173  -375  853  53  240  -562  ripeb
-600  -171  -561  -559  -56  495  Kave
-600  155  -561  -559  -56  495  vuro
-490  400  234  -406  -147  557  Dageg
339  -212  853  206  195  -624  nomub
671  400  234  717  -79  -313  denur
step +1: -600
-599
find: 671  400  234  717  -79  -313
denur
order: -406  400  -490  557  234  -147
Dageg
step -1: 717  -79
716  -80

158  216  -115  326  46  -504  165 -> gufed
-588  -590  -428  -52  207  527  -232 -> Gufek
-291  -315  -511  457  119  -253  -166 -> sifif
150  4  479  96  633  40  -781 -> zapig
-436  -540  -98  -83  366  615  -637 -> loke
-427  -361  -518  -44  -408  528  327 -> lek
-249  -85  -505  63  -282  39  623 -> nove
-238  -76  -231  -151  -82  321  557 -> Leki
order: 633  40  -781  150  4  479  96
zapig
order: 39  623  -249  -85  -505  63  -282
nove

515  -640  -496  -489  -361  -161  545  -614  896 = Sem
266  -411  -174  -615  687  103  284  -346  -612 = Boveb
580  -537  -478  -476  670  242  602  -423  -393 = pive
253  307  -156  717  537  372  274  447  903 = Zoso
523  -455  -493  386  -625  -83  527  -374  835 = dipi
515  -640  -496  -489  -361  -161  545  -614  -316 = Ronuz
step -1: -161
-162
step -1: 537  372  274  447
536  371  273  446
start: -615  687  103  284  -346  -612
Boveb, 3
step +1: 447
448
start: -156  717  537  372
Zoso, 2
step +1: -496  -489
-495  -488

143  163  203  30  -572  309  -57  44  -362  207  327  130  -123  373  -236  -5  284  -212  -10  145  -2  259  -188  38  -329  23  -151  172  284  369  84  -284  -14  22  330  36 : gude
-57  487  429  -6  -25  -371  2  279  319  176  -35  191  -196  -8  470  -427  365  99  -140  -274  309  -24  203  30  -217  25  -871  -22  75  -34  150  -107  560  109  -445  201 : Giv
29  166  279  122  -721  615  -77  186  -418  50  302  131  -49  453  -259  -54  319  -241  -16  110  -44  110  -311  124  -385  -52  -55  218  276  352  46  -273  74  69  398  4 : neriv
99  25  279  -25  -871  470  -6  2  -445  203  201  109  -140  487  -196  -24  365  -217  30  309  -107  176  -370  75  -427  -57  -34  319  150  429  191  -274  -22  -8  560  -35 : som
19  -24  69  11  -112  19  -37  32  -75  72  9  15  -11  70  -51  -19  47  -19  43  -2  -48  47  -41  -36  -61  53  -58  22  100  68  12  -44  -5  4  64  4 : nisi
69  107  312  80  -838  379  11  88  -430  95  233  109  -37  525  -234  -25  357  -267  -36  293  -88  132  -383  112  -433  -27  -48  261  250  433  110  -325  86  26  479  2 : nago
-433  -27  -48  261  250  433  110  -325  86  26  478  2  -49  520  -227  -41  356  -243  -33  246  -90  106  -377  114  -422  -37  -69  270  256  416  88  -323  68  32  458  -6 : tiv
29  166  279  122  -721  268  -77  186  -418  50  302  131  -49  453  -259  -54  319  -241  -16  110  -44  110  -311  124  -385  -52  -55  218  276  352  46  -273  74  69  398  4 : Pumun
start: -236  -5  284  -212
gude, 14
order: -871  -445  -427  -370  -274  -217  -196  -140  -107  -57  -35  -34  -25  -24  -22  -8  -6  2  25  30  75  99  109  150  176  191  201  203  279  309  319  365  429  470  487  560
som
start: -433  -27  -48  261  250  433  110  -325  86  26  479  2
nago, 24

